Rows, each with roughly how far along a hidden order it lies (0 to 30)
[  8 -14  18 -16 -19   9   4 -63  28  16 -51 -16   0 -27 -14 -30 -39   6
  26] | 24
[ -4 -10 -12  -1  -3  10   6 -47  23  11 -43  -5   1  -5 -22 -31 -37  25
  32] | 30
[ -5  -3  -7   2 -10   4   6 -23   8   3 -39  -3   8  -8 -13 -21 -24   5
  27] | 26
[  1   3 -43   2  -8   9  -7 -13  11   4   5 -12   6  -8   0 -18 -23   2
  13] | 0
[  6  -6  -4 -18  -6   7 -11 -36  21  15   8 -15  -8  -4  -4 -16 -33   9
  17] | 0
[ -2   1 -11  10 -10   5   7  -5   3  -5 -37  -5  12 -14  -7 -16 -20  -4
  13] | 22
[  9  -7   3 -23 -16   5  -8 -41  15  12  -1 -16   0 -14   0 -20 -25  -4
  23] | 0
[ -1  -8  22 -15  -4   1   7 -38   8   9 -37   3  -1   2 -12 -13 -27  12
  29] | 30
[  3  -9  56  -9  -7  -3   7 -21   2  -1 -29   0  -2  -9  -8  -3 -25  -7
   0] | 30
[ -2   8 -26   8 -14  -1  -8  11  -7  -4  20 -11   9  -7  10  -4 -11 -17
  10] | 0
